Below are the code and all the weights of a small trained network. Each question names an input and a target symbol and asks about switching units off, where a switched-off unit gives its printed mean instead of its output.

import numpy as np


def w(rows, s, z=0):
    codes = np.array(rows[::2]) - 128.0
    scale = np.full(codes.shape[1], s)
    scale[-1] = z or s
    return codes * scale


def f(y):
    return np.maximum(y, 0)


def softmax(a):
    e = np.exp(a - a.max(-1, keepdims=True))
    return e / e.sum(-1, keepdims=True)


def log_softmax(a):
    a = a - a.max(-1, keepdims=True)
    return a - np.log(np.exp(a).sum(-1, keepdims=True))


def net(x, mask):
    ids = ['ΓΔΛαβζηθμξπστφω'.index(c) for c in x.split()]
    T = len(ids)
    res = E[ids] + P[:T]
    r = res
    for j in range(3):
        rows = slice(2 * j, 2 * j + 2)
        q, k, v = (r @ M[0][rows].T for M in (Q, K, V))
        z = softmax(np.where(np.tri(T) > 0, q @ k.T / 2**0.5, -1e9)) @ v
        o = O[0][rows]
        res = res + np.where(mask[j], z, o[:, -1]) @ o[:, :-1]
    y = f(res @ A[0][:, :-1].T + A[0][:, -1])
    res = res + np.where(mask[3:19], y, B[0][:, -1]) @ B[0][:, :-1]
    return log_softmax(res[-1] @ U[:, :-1].T + U[:, -1])


Q, K, V, O, A, B = {}, {}, {}, {}, {}, {}
E = w([
[232,156,173],'Γ',
[174,133,130],'Δ',
[237,80,159],'Λ',
[127,120,115],'α',
[158,155,156],'β',
[162,148,153],'ζ',
[170,165,153],'η',
[161,157,153],'θ',
[105,22,22],'μ',
[85,114,42],'ξ',
[121,171,165],'π',
[78,165,74],'σ',
[2,114,73],'τ',
[157,192,214],'φ',
[117,165,138],'ω',
],0.011)
P = w([
[112,140,129],'0',
[128,33,205],'1',
[88,251,120],'2',
[96,137,53],'3',
[232,147,38],'4',
[64,178,195],'5',
[69,73,103],'6',
[231,83,35],'7',
[63,185,192],'8',
],0.013)
Q[0] = w([
[127,161,106],'head 1',
[90,73,118],'head 1',
[145,116,254],'head 2',
[107,166,110],'head 2',
[157,245,155],'head 3',
[208,207,145],'head 3',
],0.0085)
K[0] = w([
[26,168,2],'head 1',
[105,181,139],'head 1',
[123,173,17],'head 2',
[119,147,143],'head 2',
[62,222,164],'head 3',
[2,22,208],'head 3',
],0.0075)
V[0] = w([
[58,85,213],'head 1',
[162,92,18],'head 1',
[169,55,254],'head 2',
[245,188,67],'head 2',
[7,86,104],'head 3',
[111,105,235],'head 3',
],0.0086)
O[0] = w([
[51,73,136,22],'head 1',
[255,98,79,138],'head 1',
[221,98,206,255],'head 2',
[211,221,44,132],'head 2',
[27,138,96,45],'head 3',
[132,61,204,63],'head 3',
],0.007,0.00096)
A[0] = w([
[158,69,74,176],'neuron 1',
[153,91,127,119],'neuron 2',
[155,162,212,232],'neuron 3',
[186,73,151,109],'neuron 4',
[173,106,70,155],'neuron 5',
[123,168,172,102],'neuron 6',
[181,122,193,166],'neuron 7',
[205,127,87,72],'neuron 8',
[83,61,244,61],'neuron 9',
[142,133,158,170],'neuron 10',
[103,74,136,136],'neuron 11',
[153,91,184,254],'neuron 12',
[122,61,76,225],'neuron 13',
[160,210,3,184],'neuron 14',
[110,55,133,186],'neuron 15',
[74,180,59,90],'neuron 16',
],0.012,0.005)
B[0] = w([
[11,79,194,191],'neuron 1',
[90,226,54,153],'neuron 2',
[111,87,170,199],'neuron 3',
[146,179,74,175],'neuron 4',
[105,69,139,191],'neuron 5',
[125,158,159,153],'neuron 6',
[51,87,62,179],'neuron 7',
[144,111,255,187],'neuron 8',
[208,146,168,171],'neuron 9',
[110,55,117,154],'neuron 10',
[234,181,125,149],'neuron 11',
[92,124,139,188],'neuron 12',
[167,172,166,189],'neuron 13',
[194,81,124,246],'neuron 14',
[186,200,122,164],'neuron 15',
[168,183,21,173],'neuron 16',
],0.0067,0.011)
U = w([
[238,132,160,173],'Γ',
[182,100,119,184],'Δ',
[101,76,129,123],'Λ',
[99,196,110,191],'α',
[61,153,132,175],'β',
[62,104,120,85],'ζ',
[113,157,138,89],'η',
[82,142,129,106],'θ',
[137,95,35,75],'μ',
[155,109,20,1],'ξ',
[46,186,167,140],'π',
[204,182,43,87],'σ',
[154,236,77,134],'τ',
[75,123,162,52],'φ',
[6,153,75,181],'ω',
],0.012,0.0061)

Each question gives the input, a string of symbols that net reads in full, and the target symbol t.
The units are the heads (2 rows each of Q, K, V and O) and the neurons (one row each of A and B). Each row of codes is followed by its name. A weight is (code - 128) times the scale printed after its matrix; where a second scale follows, it is the last column's (O, A, B and U).
mask holds one flag per unit, heads first, then neurons. A switched-off unit (its flag False) gives its mean, the last column of its rows in O or B, instead of its output. The means were averaged over made-up inputs and are rounded, as every weight is.
A unit's drop is (log p(t) with every unit on - log p(t) with that unit switched off) / (log p(t) with every unit on - log p(t) with every unit switched off).
The circuit of an input: a set's keep is (log p(t) with only the set's units on - log p(t) with every unit switched off) / (log p(t) with every unit on - log p(t) with every unit switched off). Starting from the 12 units with the biggest drops (on a tie, the unit counted first), units are removed one at a time, each time the one whose removal leaves the highest keep (on an exact tie, the one counted first), for as long as the keep stays at least 0.8.
circuit, biggest first: the units of the circuit, biggest drop first
top k neurons: the k neurons with the biggest drops, biggest first
heads that matter: for each layer, one digit per head in row order, 1 if its drop is at least 0.15 and else 0, layers parted by /
drop of u: that unit's drop, to one decimal
input σ τ Δ ζ σ Γ, target τ: circuit, biggest first	[head 2]
input φ π Λ Λ ξ π θ μ, target Γ: heads that matter	011
input ξ τ σ, target ω: heads that matter	011
input τ μ θ μ σ, target Γ: heads that matter	100
input β μ π σ ξ, target Γ: circuit, biggest first	[head 1; neuron 8]
input ξ μ β Δ Δ ξ, target σ: top 2 neurons	[neuron 16; neuron 1]
input θ Δ α σ μ π, target τ: circuit, biggest first	[head 2; neuron 16]
input Δ ω ξ σ μ, target Γ: circuit, biggest first	[neuron 8; head 1]
input Λ Λ ξ μ Δ ξ Γ Λ σ, target τ: circuit, biggest first	[neuron 16; head 2; neuron 1]
input φ π θ, target π: heads that matter	101
input τ ζ α, target ω: heads that matter	111
input τ β π, target ω: heads that matter	111
input π η μ β Δ Δ Δ τ, target Γ: circuit, biggest first	[neuron 8; head 3; head 2]
input σ π σ α ξ, target Γ: top 3 neurons	[neuron 8; neuron 13; neuron 14]
input σ τ α, target ω: circuit, biggest first	[head 2; head 3; neuron 8]
input η τ Δ, target ω: circuit, biggest first	[head 3; head 1; neuron 8]
input Λ μ φ ξ σ, target Γ: top neuron	[neuron 8]
input η μ Δ σ σ α, target τ: circuit, biggest first	[head 2; neuron 16; neuron 1]
input σ Λ σ σ β β, target τ: heads that matter	010
input π Δ ζ σ τ, target Γ: circuit, biggest first	[head 1; head 2]
input σ Λ τ σ β β, target τ: drop of head 2	1.3
input μ Γ η ξ α ξ, target σ: drop of head 2	0.1
input Λ ξ Λ η ζ μ β β σ, target τ: drop of neuron 13	-0.1
